Small tables with named rows and columns. After each table, cells are looked up by row and column.

Zol =
,Ven,Kuvumi,Lafomo
Zafud,-0.54,-0.19,-0.25
Keruda,-0.48,0.05,-0.20
Vup,0.56,0.20,0.25
Fisi,0.06,0.63,0.11
Roso,-0.58,-0.25,-0.28
Gomeka,-0.34,0.69,-0.03
Deget,0.60,0.19,0.26
Kip,0.49,-0.07,0.17
Kun,0.44,-0.33,0.11
Sosu,-0.46,0.18,-0.17
Direruv,0.19,-0.70,-0.03
Sor,0.05,-0.66,-0.09
Felig,0.46,-0.26,0.12

Kuvumi of Sosu = 0.18
Lafomo of Vup = 0.25
Lafomo of Sosu = -0.17
Ven of Sosu = -0.46
Kuvumi of Kun = -0.33
Ven of Keruda = -0.48
Row with the largest Ven: Deget

Bira.tsv
	Lura	Dufu	Batirut	Vubufen	Vuv	Rezaf	Vikilet	Fopuped
Zerikig	115	71	138	107	104	80	136	141
Nesi	117	133	90	126	79	88	132	97
Tef	113	121	118	110	110	117	64	158
Bupim	103	83	123	132	116	117	64	195
Sosi	97	116	31	109	94	135	87	109
Tukedep	88	112	77	89	71	43	119	17
Kivir	82	84	97	105	98	98	163	107
Nenana	84	124	65	113	110	87	44	163
Debe	78	110	130	109	121	84	97	114

What is the Vikilet of Kivir in Bira? 163
What is the Vuv of Kivir in Bira? 98
What is the Vubufen of Sosi in Bira? 109
What is the Lura of Kivir in Bira? 82
What is the Rezaf of Sosi in Bira? 135
What is the Fopuped of Nenana in Bira? 163

Table Mesofu
	Lonefu	Fabofif	Mak
Doferaf	6.58	-0.27	7.43
Kidifo	9.88	-4.91	0.91
Fidenun	2.98	-1.48	-6.00

Fabofif of Kidifo = -4.91
Mak of Kidifo = 0.91
Lonefu of Fidenun = 2.98
Lonefu of Doferaf = 6.58
Mak of Doferaf = 7.43
Lonefu of Kidifo = 9.88
Fabofif of Fidenun = -1.48
Fabofif of Doferaf = -0.27
Mak of Fidenun = -6.00
Row with the largest Lonefu: Kidifo

Dop:
	Bevov	Vev	Leta	Rumebim	Nub	Denami	Bes
Gamusul	134	106	18	162	165	182	93
Lak	135	125	167	126	26	14	76
Vapu	36	128	181	34	64	48	97
Suk	131	114	62	151	108	116	73
Robupug	180	108	233	116	96	82	207
Bulu	34	121	148	36	115	107	120

Gamusul, Rumebim -> 162
Robupug, Denami -> 82
Gamusul, Denami -> 182
Robupug, Bevov -> 180
Lak, Bes -> 76
Lak, Vev -> 125
Suk, Rumebim -> 151
Vapu, Nub -> 64
Bulu, Nub -> 115
Gamusul, Leta -> 18
Bulu, Bes -> 120
Lak, Bevov -> 135

Kovizok.tsv
	Samibir	Vab	Dutelup	Tis	Mopug	Lel	Tek	Fofepaf	Sirefad	Vam
Sakazo	138	116	90	123	114	35	117	123	47	108
Zum	128	49	106	151	92	69	130	111	123	106
Zase	126	96	102	136	119	115	119	106	78	84
Tena	136	93	151	116	88	121	123	125	127	113
Dib	122	105	101	189	84	13	63	79	117	128
Favimu	118	112	76	61	108	108	143	100	100	104
Noror	123	144	177	168	128	96	80	90	60	85
Ros	122	109	193	85	111	141	111	110	119	98
Kesagim	136	108	73	45	98	65	80	76	113	128
Fafa	49	127	148	66	69	116	92	107	84	93

Fofepaf of Zase = 106
Vam of Tena = 113
Tis of Zum = 151
Fofepaf of Ros = 110
Samibir of Sakazo = 138
Mopug of Ros = 111
Mopug of Kesagim = 98
Which row has the largest Tek? Favimu

Binuna =
|  | Zemuveg | Gufa | Gak | Zak | Sonuno | Muno | Mag | Dusof | Tus |
|---|---|---|---|---|---|---|---|---|---|
| Pek | 63 | 24 | 192 | 74 | 136 | 121 | 166 | 74 | 254 |
| Foruba | 165 | 75 | 135 | 138 | 45 | 125 | 155 | 145 | 107 |
| Tar | 78 | 39 | 211 | 69 | 127 | 145 | 214 | 91 | 244 |
| Buvid | 123 | 94 | 164 | 160 | 41 | 113 | 163 | 149 | 131 |
| Godekud | 194 | 139 | 151 | 89 | 48 | 150 | 163 | 152 | 156 |
| Bimero | 173 | 89 | 169 | 105 | 48 | 138 | 164 | 149 | 109 |
| Lunepi | 166 | 100 | 138 | 139 | 40 | 115 | 190 | 163 | 133 |

Tar, Gak => 211
Pek, Zemuveg => 63
Tar, Zak => 69
Buvid, Gak => 164
Lunepi, Sonuno => 40
Pek, Dusof => 74
Row with the largest Muno: Godekud

